Here is a tiny trained network, its code and every weight. The questions are about switching its units off for an input and a class, where a switched-off unit gives its printed mean instead of its output.

import numpy as np


def w(rows, s, z=0):
    codes = np.array(rows[::2]) - 128.0
    scale = np.full(codes.shape[1], s)
    scale[-1] = z or s
    return codes * scale


def f(y):
    return y / 2 * (1 + np.tanh(0.7978845608 * (y + 0.044715 * y**3)))


def log_softmax(a):
    a = a - a.max(-1, keepdims=True)
    return a - np.log(np.exp(a).sum(-1, keepdims=True))


def net(x, mask):
    res = np.array(x, float).reshape(1, 5) / 4 @ E
    y = f(res @ A[0][:, :-1].T + A[0][:, -1])
    res = res + np.where(mask, y, B[0][:, -1]) @ B[0][:, :-1]
    return log_softmax(res[-1] @ U[:, :-1].T + U[:, -1])


A, B = {}, {}
E = w([
[125,128,129,126,131,126,129,125,126],'x0',
[105,75,186,171,107,189,164,136,70],'x1',
[115,124,130,122,143,129,133,113,132],'x2',
[53,175,94,145,120,172,59,108,95],'x3',
[161,135,142,91,57,136,125,8,122],'x4',
],0.015)
A[0] = w([
[115,109,110,179,199,123,114,215,140,254],'n1',
[111,184,52,126,138,121,31,110,152,128],'n2',
[57,143,141,168,112,175,71,111,83,129],'n3',
[100,177,72,148,158,100,53,115,146,172],'n4',
[151,123,156,138,78,139,151,95,104,118],'n5',
[51,114,128,162,89,231,95,124,43,90],'n6',
[89,113,106,156,148,102,142,165,142,206],'n7',
[188,153,90,88,154,45,129,117,214,173],'n8',
[107,228,65,113,141,135,30,118,154,134],'n9',
[94,123,118,160,186,119,133,210,146,250],'n10',
[156,122,145,88,47,143,111,45,134,164],'n11',
[189,123,136,75,149,34,166,138,206,190],'n12',
[177,132,154,77,29,135,109,2,107,169],'n13',
[168,125,133,72,20,150,125,12,122,169],'n14',
[58,111,155,185,110,214,101,114,44,87],'n15',
[167,45,205,155,133,143,191,139,126,143],'n16',
[147,51,200,147,111,151,221,145,118,141],'n17',
[200,115,96,84,160,39,137,125,217,193],'n18',
[169,68,186,130,129,142,198,136,109,139],'n19',
[110,201,58,113,145,96,50,116,126,147],'n20',
[145,91,171,132,101,121,151,113,131,116],'n21',
],0.0091,0.0094)
B[0] = w([
[118,117,140,147,151,156,113,192,120,242],'n1',
[85,99,152,91,91,124,85,134,161,196],'n2',
[163,184,94,120,136,156,113,120,134,189],'n3',
[102,129,122,113,124,160,89,152,172,199],'n4',
[131,142,132,135,111,114,150,103,133,161],'n5',
[178,191,92,161,177,137,135,105,106,200],'n6',
[122,121,140,134,156,171,109,186,126,186],'n7',
[169,171,99,136,150,136,125,110,125,224],'n8',
[86,98,137,89,86,113,87,144,177,208],'n9',
[119,104,130,143,160,187,112,210,121,234],'n10',
[147,149,120,106,103,80,143,46,137,215],'n11',
[182,160,94,177,177,148,148,126,87,230],'n12',
[145,146,126,113,92,55,132,36,135,251],'n13',
[150,151,124,115,84,34,141,10,134,247],'n14',
[173,169,75,176,160,140,139,106,90,196],'n15',
[82,82,194,144,109,108,160,152,109,197],'n16',
[98,89,172,132,110,102,165,136,111,201],'n17',
[181,176,84,160,181,163,140,131,102,234],'n18',
[110,99,156,141,97,95,182,119,119,187],'n19',
[103,108,134,92,99,143,105,153,180,201],'n20',
[124,121,129,140,101,91,169,111,142,154],'n21',
],0.012,0.017)
U = w([
[184,191,80,224,230,219,122,165,68,254],'0',
[215,217,15,167,143,104,158,76,73,130],'1',
[8,84,122,75,118,187,84,197,185,147],'2',
[88,133,153,29,50,86,69,96,184,10],'3',
[40,2,231,171,140,138,164,186,47,103],'4',
[96,77,239,135,51,64,196,95,116,82],'5',
],0.0067,0.0023)

Each question gives the input, the list of numbers given to net, and the class t.
The units are the neurons (one row each of A and B). Each row of codes is followed by its name. A weight is (code - 128) times the scale printed after its matrix; where a second scale follows, it is the last column's (A, B and U).
mask holds one flag per neuron, in row order. A switched-off neuron (its flag False) gives its mean, the last column of its row in B, instead of its output. The means were averaged over made-up inputs and are rounded, as every weight is.
A unit's drop is (log p(t) with every unit on - log p(t) with that unit switched off) / (log p(t) with every unit on - log p(t) with every unit switched off).
The circuit of an input: a set's keep is (log p(t) with only the set's units on - log p(t) with every unit switched off) / (log p(t) with every unit on - log p(t) with every unit switched off). Starting from the 12 units with the biggest drops (on a tie, the unit counted first), units are removed one at a time, each time the one whose removal leaves the highest keep (on an exact tie, the one counted first), for as long as the keep stays at least 0.8.
circuit, biggest first: the units of the circuit, biggest drop first
unit that matters most: the unit with the biggest drop
k most important neurons: the k neurons with the biggest drops, biggest first
drop of u: that unit's drop, to one decimal
input [0,3,6,0,1], class 5: circuit, biggest first -> (n18)
input [3,-4,-1,0,0], class 0: circuit, biggest first -> (n14, n13)
input [-1,-2,0,0,0], class 0: 2 most important neurons -> (n14, n13)
input [-3,1,8,1,-2], class 0: 4 most important neurons -> (n9, n2, n16, n20)
input [5,7,6,0,3], class 5: 3 most important neurons -> (n18, n16, n17)
input [-3,4,-7,1,0], class 0: 3 most important neurons -> (n14, n13, n11)
input [-6,1,-7,-8,6], class 5: 2 most important neurons -> (n16, n17)
input [-4,1,-7,7,-2], class 0: 2 most important neurons -> (n6, n15)
input [8,-8,-3,0,-6], class 0: 2 most important neurons -> (n18, n12)
input [-3,-1,-3,4,0], class 2: 2 most important neurons -> (n14, n13)
input [-2,1,-4,-6,3], class 5: 2 most important neurons -> (n16, n17)
input [-7,-7,0,1,-4], class 2: 3 most important neurons -> (n9, n2, n20)
input [-5,-6,4,0,-5], class 0: 3 most important neurons -> (n18, n12, n8)
input [7,0,-5,8,1], class 3: unit that matters most -> n9
input [-6,3,6,6,-1], class 0: drop of n16 -> 0.0
input [-6,-2,-6,8,0], class 2: drop of n14 -> 0.1
input [3,5,2,-2,0], class 4: drop of n14 -> 0.2
